Each row has a name. After each piece below comes the name of the row it's from. Each question is about the rows just above it.

(122): [-41.7 -41.6   2.8  46.2  54.1 -85.9]
(120): [-27.3  66.0 -16.8  44.1 -19.7 -56.3]
(109): [ 14.6  10.3  54.1   2.8  46.2 -70.5]
(91): [ 66.8  34.5 -67.1 -14.3  -9.5 -46.8]
(72): [ -0.3  34.2  54.3  66.8 -16.9 -56.1]
(16): [-11.4  66.1   8.7  46.3  -9.0 -55.1]
(9): [ 72.4  54.6  30.9  45.0  80.3 -13.0]
(149): [-33.0 -64.3 -14.2  82.9  20.8  21.2]
(174): [ 71.7  20.4 -28.9 -42.2  13.1 -31.8]
(114): [-41.7 -41.6   2.8  46.2  54.1 -70.5]
(107): [ 63.9 -28.5 -42.4 -19.8  21.3 -34.6]
(6): [ 36.9 -33.2  54.6 -19.4  73.8 -12.4]
[  2.8  46.2  54.1 -70.5] => (114)
Where do [ 66.0 -16.8] appear? => (120)

(123): [ 12.1 -28.2  39.5 -14.5  17.2 -20.0 -22.2 -25.9  15.3  34.9  17.6 -45.6
  17.9  -4.0   6.2 -13.3   3.1  14.8 -13.3 -25.1  13.8  20.0  -3.7   8.3
  -6.0  25.8  -0.8  21.1  -1.8  -7.3   5.8   3.6 -24.0  10.4 -17.5  -9.5
 -64.1   9.7  -3.2   7.7   3.7 -15.1]
(60): [ -9.5 -64.1   9.7  -3.1  11.6 -20.0 -13.0 -17.4  15.3 -43.6   3.9  -5.2
 -35.9  -4.0   8.0 -13.3  21.6   7.8 -13.3 -29.2  13.8  45.0  -3.7   8.3
 -17.0  25.8 -17.5 -14.3  -1.8 -12.2  13.8   3.6 -27.0 -11.0  32.3  -9.5
   0.9   7.9  -3.2   7.7   3.7 -18.1]
(118): [  8.2   1.1  25.0 -14.5  11.8 -20.0 -13.0 -17.4  15.3 -10.3  25.3  -5.2
  17.9  -4.0   8.0 -13.3  21.6  14.8 -13.3 -25.1   2.0  34.8  -3.7   8.3
  -3.1  71.1 -17.5 -14.3  -1.8  -7.3   1.9   3.6 -24.0  10.4   1.5   7.2
  -4.8 -18.5  -4.4  25.4   3.7 -18.1]
(136): [  8.4 -28.2   7.6 -14.5  11.8 -20.0 -13.0 -17.4  15.3 -16.2  25.3  -5.2
  17.9  -4.0   8.0  42.9   3.1   9.2 -13.9  -4.6  13.8  20.0  -3.7   8.3
  -6.0   2.5 -17.5 -14.3 -18.1  -7.3   7.8   3.6  -2.3 -27.0   1.5  23.3
   3.2   7.9  -3.2   7.7   3.7   5.1]
(74): [ 12.1 -28.2  39.5 -14.5  11.8 -40.8 -13.0 -15.4  15.3 -13.8  25.3  -5.2
  -9.0  -4.0 -38.9 -13.3   3.1  14.8  13.3 -25.1  13.8  13.7  -3.7 -16.4
  -8.1  25.8 -32.8 -14.3  26.2  -7.3   7.8   3.6 -24.0  10.4 -11.2  -9.5
 -16.2   7.9  -3.2   7.7   3.7 -33.5]
[ -9.5 -64.1   9.7  -3.2] => (123)
Where do [ -9.5 -64.1   9.7  -3.1  11.6 -20.0 -13.0 -17.4  15.3 -43.6   3.9  -5.2
 -35.9  -4.0   8.0 -13.3  21.6   7.8 -13.3 -29.2  13.8  45.0  -3.7   8.3
 -17.0  25.8 -17.5 -14.3  -1.8 -12.2  13.8   3.6 -27.0 -11.0  32.3  -9.5
   0.9   7.9  -3.2   7.7   3.7 -18.1] appear? => (60)
[-11.2  -9.5 -16.2   7.9  -3.2] is in which row? => (74)
[0.9 7.9] is in which row? => (60)
Where do [ 9.7 -3.1] appear? => (60)
[ -4.0 -38.9 -13.3   3.1] => (74)

(139): [-15.1  31.4  54.6 -37.5 -55.2 -15.7 -18.5  73.7]
(145): [-24.6   4.0  -2.7  -1.5  89.5  23.0  20.3  10.6]
(104): [ 72.8  29.6  63.3 -15.0 -54.8  -9.6 -16.3  55.1]
(160): [-15.5  18.0 -29.4 -19.4 -38.4  19.3  18.4  29.6]
(12): [ -0.1   9.5  -3.5  18.8 -19.2  -8.1   1.3  25.4]
(82): [-10.6  -7.9 -86.0 -53.4 -26.8 -21.4 -15.7  28.6]
(108): [ 19.1  72.9  29.6 -25.1 -51.9  28.9 -37.4  27.8]
(147): [-29.4  18.0  18.4 -38.4  19.3 -19.4 -15.5  12.1]
(52): [  8.4  -6.4  -4.4 -27.6 -43.0  25.6  -9.1  48.0]
[  9.5  -3.5  18.8 -19.2  -8.1   1.3  25.4] => (12)
[72.9 29.6] => (108)
[-29.4  18.0  18.4 -38.4  19.3 -19.4 -15.5] => (147)

(35): [ -6.1 -25.7 -26.4  51.0  53.0 -11.0  19.9 -13.0  -6.8  18.6 -35.8 -39.4
 -51.4 -69.7  17.7  39.3]
(103): [ -9.0 -42.3 -18.1  29.3  23.8  -7.2 -12.4 -15.9  -3.7  36.6 -10.9  -7.4
 -34.0 -90.9 -14.4  11.3]
(19): [-11.5 -45.2 -17.9  49.3  61.0  -6.8 -35.8 -39.4 -13.0  18.6  19.9 -11.0
 -42.2 -88.7  32.9  35.8]
(10): [ 53.0  -6.1 -26.4  -6.8 -13.0  19.9  51.0 -11.0 -25.7  -1.7   3.4  14.1
 -28.1 -31.9 -19.2   8.9]
Which row holds [-11.0  19.9 -13.0  -6.8  18.6 -35.8 -39.4]? => (35)
Where do [ -6.1 -25.7 -26.4  51.0  53.0 -11.0  19.9 -13.0  -6.8] appear? => (35)
Which row holds [ -1.7   3.4  14.1 -28.1]? => (10)
[-12.4 -15.9  -3.7  36.6 -10.9  -7.4 -34.0 -90.9 -14.4] => (103)

(57): [ -5.4   4.2  15.2   0.4  -1.9 -22.4  27.7  -7.8  10.1 -51.7 -11.6   8.4
  76.4  34.6  -5.8  -8.1  23.9 -16.7  39.0   1.7   3.1  16.5  29.5  23.8
   8.2   0.5   0.1  13.9 -10.6  -1.9  -2.8   1.5 -25.9   6.3  27.2]
(69): [ -3.1  65.1 -58.3 -20.7 -25.2  17.8  44.3   5.7 -33.2  -2.2 -36.8  10.9
 -26.7   8.8 -37.6 -53.3  33.1  13.3 -42.8  -0.8 -15.8 -13.6   6.5  26.2
 -51.1  -0.9 -20.2  36.9 -31.2   3.4  -7.6   2.4 -37.7 -10.8  54.5]
(119): [  0.0 -36.6 -25.4 -33.9  16.1   7.6  -6.3  11.1  -6.5  40.6  34.0  -2.6
 -26.4   7.9 -11.1  31.7   5.8  24.7 -12.6   3.6 -27.5 -29.5 -21.2  30.8
 -13.3  -1.7  22.1 -26.8  30.6  -0.5  -2.3   2.1  52.8   3.0 -15.7]
(42): [ 16.6  70.3 -31.1  63.6   3.9 -39.5 -63.9  -2.4  -1.0  -6.7   4.9  24.4
 -30.7 -77.9  13.1   9.2  47.2  -7.3 -46.9   5.6  38.6  60.7  41.4  30.4
   3.2   0.3  -4.0  45.2 -15.1   1.2   1.9   2.4 -34.1  -4.9 -34.7]
(44): [  2.6  -6.2 -31.1  29.7  14.4 -13.6  28.3   9.3  -0.2  50.9  17.2  -2.2
 -72.5  37.4  -0.3  25.5 -16.9  27.6 -43.1   3.6  15.3  23.0 -29.8 -11.5
  15.3   3.3 -18.1  12.1  -0.2  -3.8  -0.6  -0.9 -22.5 -32.1   8.3]
(93): [  8.2  10.5 -14.1  -8.0  -7.7  -3.3 -54.7   4.9  10.7  -5.5  16.9  -3.2
 -16.6 -52.2 -16.9  25.5  -0.3  -4.4 -16.3  -5.5  -6.3  -4.6  21.3 -29.7
  22.1 -13.3   3.0  -0.5 -26.8  -2.3  30.6  52.8  -1.7   2.1 -39.0]
The row with [  1.2   1.9   2.4 -34.1] is => (42)
[ -0.3  25.5 -16.9] => (44)
[ -2.2 -72.5] => (44)
[-13.3  -1.7  22.1 -26.8  30.6  -0.5  -2.3   2.1  52.8   3.0] is in which row? => (119)
Where do [ -1.9 -22.4  27.7  -7.8] appear? => (57)
[ 10.1 -51.7] is in which row? => (57)
[-8.0 -7.7 -3.3] => (93)

(112): [-21.2  18.9  33.3  37.3  16.9  23.3  11.8 -23.6  -7.7 -10.4 -11.6 -52.7
 -38.0 -49.2  43.5   6.6   6.1 -17.4  29.8   8.9 -21.5 -24.9  31.1 -12.7
 -12.3  13.6  12.9 -45.2   8.5  25.8 -24.6   3.9   0.0 -23.2 -35.6 -29.5
  49.5  13.5  48.7  28.1  50.4  44.3   4.5]
(2): [ 30.3  -2.5  29.7   8.9  -7.6  29.5  -1.6 -35.4 -21.7   1.7  28.8 -10.3
  11.8  19.5  38.6  16.5 -51.0  17.2  16.6   3.6 -16.4 -23.4  36.3 -26.7
  20.2  12.3  49.7  13.4  30.6 -35.5  -8.8 -55.9  31.2   2.5 -92.8 -26.2
  59.3  53.2   3.0  -1.6  32.0  -1.6  -9.7]
(63): [-21.7   1.6  11.7 -23.3  30.0   3.6 -34.0  16.5 -21.3  -7.0  -5.9   3.9
  20.3  45.1 -35.9  10.3 -27.4  26.3   2.5  -0.3   3.8  48.2  -9.2  21.4
  -3.8  35.8 -10.0   1.7   0.4 -54.1 -40.8  21.4  45.3 -24.3 -25.2 -20.9
  28.5 -12.4 -26.9 -35.9  40.2 -22.4  16.7]
(115): [-18.9  16.5  29.7  -7.6   8.9  -2.0  65.4 -20.7  52.2 -14.8 -12.2 -36.6
  -8.7 -34.5 -18.3 -41.3  39.7   2.0   3.7 -35.4   6.0  71.0  10.9 -10.7
  -3.7  18.2 -17.5  38.1 -10.5  24.6  -1.5  24.1 -25.3 -20.0   1.1  -3.9
   6.8  -0.5 -23.4  17.9 -20.7  19.5   2.9]
[29.7 -7.6  8.9] => (115)
[ 17.2  16.6   3.6 -16.4] => (2)
Which row holds [  6.6   6.1 -17.4  29.8   8.9 -21.5 -24.9]? => (112)
[-21.7   1.7] => (2)
[31.2  2.5] is in which row? => (2)
The row with [ 6.0 71.0] is => (115)

(75): [-43.3 -46.0 -56.9   7.3  41.6 -40.0 -82.1  23.2]
(144): [-59.2  49.3  22.2   0.3  52.9  18.1  -9.1  -3.1]
(96): [ 74.3 -41.3 -17.1 -21.0 -47.2  -7.6  19.3  25.9]
(121): [-17.2 -16.5 -27.2  -9.9  52.6 -14.1 -50.2  40.1]
(30): [-59.8  22.3   5.2 -47.5  31.0   8.6 -25.4  39.5]
The row with [-46.0 -56.9] is => (75)
[22.2  0.3 52.9 18.1] => (144)
Which row holds [-17.2 -16.5 -27.2]? => (121)
[ 31.0   8.6 -25.4] => (30)
[  5.2 -47.5  31.0   8.6] => (30)
[-27.2  -9.9] is in which row? => (121)

